Below is a small trained network, with its code and all its weights. Each question gives an input and a target symbol and asks what happens when units are switched off, that is, made to give their printed mean instead of their output.

import numpy as np


def w(rows, s, z=0):
    codes = np.array(rows[::2]) - 128.0
    scale = np.full(codes.shape[1], s)
    scale[-1] = z or s
    return codes * scale


def f(y):
    return y / 2 * (1 + np.tanh(0.7978845608 * (y + 0.044715 * y**3)))


def softmax(a):
    e = np.exp(a - a.max(-1, keepdims=True))
    return e / e.sum(-1, keepdims=True)


def log_softmax(a):
    a = a - a.max(-1, keepdims=True)
    return a - np.log(np.exp(a).sum(-1, keepdims=True))


def net(x, mask):
    ids = ['ΓΦΩεησ'.index(c) for c in x.split()]
    T = len(ids)
    res = E[ids] + P[:T]
    u = 0
    for l in range(2):
        r = res
        for j in range(2):
            rows = slice(2 * j, 2 * j + 2)
            q, k, v = (r @ M[l][rows].T for M in (Q, K, V))
            z = softmax(np.where(np.tri(T) > 0, q @ k.T / 2**0.5, -1e9)) @ v
            o = O[l][rows]
            res = res + np.where(mask[u + j], z, o[:, -1]) @ o[:, :-1]
        u += 2
        y = f(res @ A[l][:, :-1].T + A[l][:, -1])
        res = res + np.where(mask[u : u + 12], y, B[l][:, -1]) @ B[l][:, :-1]
        u += 12
    return log_softmax(res[-1] @ U[:, :-1].T + U[:, -1])


Q, K, V, O, A, B = {}, {}, {}, {}, {}, {}
E = w([
[171,197,177,49,147,73],'Γ',
[124,176,22,98,117,152],'Φ',
[70,69,254,174,43,48],'Ω',
[153,183,201,60,149,150],'ε',
[125,105,243,140,120,23],'η',
[91,101,43,168,125,75],'σ',
],0.012)
P = w([
[141,78,127,113,136,204],'0',
[172,128,156,154,72,77],'1',
[102,251,124,97,110,153],'2',
[166,198,137,201,137,94],'3',
[89,154,157,88,179,79],'4',
[128,177,142,163,136,116],'5',
[215,180,132,49,144,74],'6',
],0.011)
Q[0] = w([
[242,235,252,204,136,89],'0.h1',
[152,97,159,7,119,60],'0.h1',
[177,142,127,141,102,126],'0.h2',
[174,70,52,158,230,189],'0.h2',
],0.029)
K[0] = w([
[241,1,107,60,76,141],'0.h1',
[29,96,118,50,175,121],'0.h1',
[205,94,107,100,124,115],'0.h2',
[120,247,129,168,54,51],'0.h2',
],0.029)
V[0] = w([
[73,114,51,170,77,87],'0.h1',
[42,115,201,201,101,191],'0.h1',
[166,134,162,117,21,250],'0.h2',
[115,193,106,113,55,74],'0.h2',
],0.02)
O[0] = w([
[117,141,122,40,73,90,192],'0.h1',
[249,181,156,44,115,148,24],'0.h1',
[84,160,181,199,19,133,255],'0.h2',
[75,73,136,144,159,48,132],'0.h2',
],0.013,0.0049)
A[0] = w([
[89,183,250,134,159,87,58],'0.n1',
[142,36,77,125,174,158,86],'0.n2',
[97,80,2,92,118,84,96],'0.n3',
[102,95,66,167,128,132,2],'0.n4',
[161,49,199,148,110,77,156],'0.n5',
[185,76,43,117,160,155,41],'0.n6',
[109,62,62,76,17,160,98],'0.n7',
[162,104,191,142,171,195,124],'0.n8',
[68,3,24,91,81,189,107],'0.n9',
[113,88,185,84,194,137,112],'0.n10',
[191,133,97,127,127,46,171],'0.n11',
[164,149,111,72,108,128,107],'0.n12',
],0.0084,0.0068)
B[0] = w([
[182,114,88,110,75,164,199],'0.n1',
[95,183,108,187,107,80,165],'0.n2',
[254,55,90,116,81,224,250],'0.n3',
[115,112,224,107,110,29,168],'0.n4',
[124,214,96,76,165,171,179],'0.n5',
[92,160,138,121,83,82,141],'0.n6',
[131,205,107,179,195,153,217],'0.n7',
[182,138,235,143,138,141,171],'0.n8',
[167,107,182,79,35,134,223],'0.n9',
[95,142,134,171,115,147,147],'0.n10',
[33,131,123,98,153,209,197],'0.n11',
[95,68,150,156,79,53,191],'0.n12',
],0.01,0.011)
Q[1] = w([
[121,130,41,205,174,156],'1.h1',
[123,81,17,103,45,131],'1.h1',
[150,120,84,205,179,91],'1.h2',
[111,1,96,79,192,86],'1.h2',
],0.03)
K[1] = w([
[82,141,77,101,196,117],'1.h1',
[78,79,65,113,118,15],'1.h1',
[125,136,124,192,170,84],'1.h2',
[93,93,4,79,107,67],'1.h2',
],0.031)
V[1] = w([
[138,132,113,128,142,111],'1.h1',
[134,141,140,101,135,78],'1.h1',
[97,36,188,153,254,194],'1.h2',
[6,127,93,141,76,170],'1.h2',
],0.0092)
O[1] = w([
[124,113,120,144,133,131,78],'1.h1',
[129,129,126,138,117,161,63],'1.h1',
[200,189,36,167,120,50,1],'1.h2',
[103,140,153,177,3,177,164],'1.h2',
],0.0055,0.011)
A[1] = w([
[47,152,96,63,167,108,255],'1.n1',
[79,172,61,169,162,132,166],'1.n2',
[41,93,95,156,149,95,163],'1.n3',
[142,80,86,113,73,83,21],'1.n4',
[89,174,114,172,180,75,54],'1.n5',
[87,127,12,131,216,142,122],'1.n6',
[159,70,84,79,108,111,16],'1.n7',
[103,134,97,148,112,113,171],'1.n8',
[170,179,81,35,129,182,82],'1.n9',
[136,133,161,113,213,137,140],'1.n10',
[147,133,128,146,210,76,33],'1.n11',
[146,193,89,52,179,164,23],'1.n12',
],0.011,0.0043)
B[1] = w([
[110,224,161,149,193,119,188],'1.n1',
[128,74,159,154,128,81,178],'1.n2',
[168,173,94,102,117,137,166],'1.n3',
[95,183,43,132,138,154,204],'1.n4',
[102,11,146,126,175,175,173],'1.n5',
[193,189,192,193,94,186,164],'1.n6',
[137,139,253,136,101,105,223],'1.n7',
[171,94,139,63,129,65,185],'1.n8',
[153,56,53,108,212,152,252],'1.n9',
[127,102,59,139,101,123,179],'1.n10',
[78,172,105,110,97,109,184],'1.n11',
[91,147,168,170,37,115,195],'1.n12',
],0.016,0.013)
U = w([
[68,54,175,125,73,96,109],'Γ',
[49,85,187,90,3,127,69],'Φ',
[105,68,156,68,68,155,104],'Ω',
[123,107,169,123,64,141,88],'ε',
[84,98,113,98,52,103,236],'η',
[57,113,168,84,95,121,253],'σ',
],0.0043,0.0022)

Each question gives the input, a string of symbols that net reads in full, and the target symbol t.
The units are the heads (2 rows each of Q, K, V and O) and the neurons (one row each of A and B). Each row of codes is followed by its name. A weight is (code - 128) times the scale printed after its matrix; where a second scale follows, it is the last column's (O, A, B and U).
mask holds one flag per unit, layer by layer, with each layer's heads first. A switched-off unit (its flag False) gives its mean, the last column of its rows in O or B, instead of its output. The means were averaged over made-up inputs and are rounded, as every weight is.
A unit's drop is (log p(t) with every unit on - log p(t) with that unit switched off) / (log p(t) with every unit on - log p(t) with every unit switched off).
The circuit of an input: a set's keep is (log p(t) with only the set's units on - log p(t) with every unit switched off) / (log p(t) with every unit on - log p(t) with every unit switched off). Starting from the 12 units with the biggest drops (on a tie, the unit counted first), units are removed one at a time, each time the one whose removal leaves the highest keep (on an exact tie, the one counted first), for as long as the keep stays at least 0.8.
units of the circuit, in order: the units of the circuit, biggest drop first
k most important neurons: the k neurons with the biggest drops, biggest first
top k neurons in layer l: the k neurons of layer l with the biggest drops, biggest first
input Γ η Ω Ω, target Γ: top 2 neurons in layer 1 => [1.n5; 1.n2]
input Ω σ ε ε η, target Ω: units of the circuit, in order => [0.h1; 1.n9]
input Φ η Γ, target Φ: units of the circuit, in order => [0.h2; 1.h2]
input Γ ε Φ η σ Ω ε, target Γ: 2 most important neurons => [0.n3; 0.n9]
input Ω Φ Φ σ Φ, target Φ: units of the circuit, in order => [0.h1; 0.n9; 1.n9]
input σ Ω σ ε σ, target Ω: units of the circuit, in order => [0.n3; 0.h1; 0.h2]
input Φ Γ ε, target Φ: units of the circuit, in order => [0.h2; 1.h2]
input σ σ Φ η ε, target σ: units of the circuit, in order => [1.n1; 0.n3; 0.h1; 0.h2]
input σ ε η σ, target Γ: top 2 neurons in layer 0 => [0.n2; 0.n4]
input Φ Φ Φ σ Γ, target Φ: units of the circuit, in order => [0.h2; 1.n9]
input η Φ σ Γ η σ, target η: 3 most important neurons => [0.n2; 1.n4; 0.n3]
input Γ Ω Φ, target η: top 2 neurons in layer 1 => [1.n7; 1.n4]
input Γ σ η, target Γ: units of the circuit, in order => [0.h1; 1.n5; 0.n3]
input ε Φ σ σ Φ Ω, target ε: units of the circuit, in order => [0.h1; 0.n8; 1.h2]
input σ Γ Ω σ σ, target σ: 4 most important neurons => [1.n1; 0.n3; 0.n11; 0.n9]
input σ Φ Φ Φ Ω η, target σ: 3 most important neurons => [0.n3; 1.n1; 0.n9]
input Φ η σ ε ε Φ, target Γ: 3 most important neurons => [1.n5; 1.n2; 0.n2]
input ε σ Φ η ε Γ, target ε: units of the circuit, in order => [0.h1; 0.h2; 0.n8]
input σ σ Γ Φ Φ, target η: most important neuron => [0.n2]
input η σ σ, target ε: 2 most important neurons => [1.n6; 0.n8]
input Φ Ω Γ η ε σ, target ε: 2 most important neurons => [1.n6; 0.n9]
input η Γ Γ σ σ ε, target η: 3 most important neurons => [1.n10; 1.n11; 0.n8]
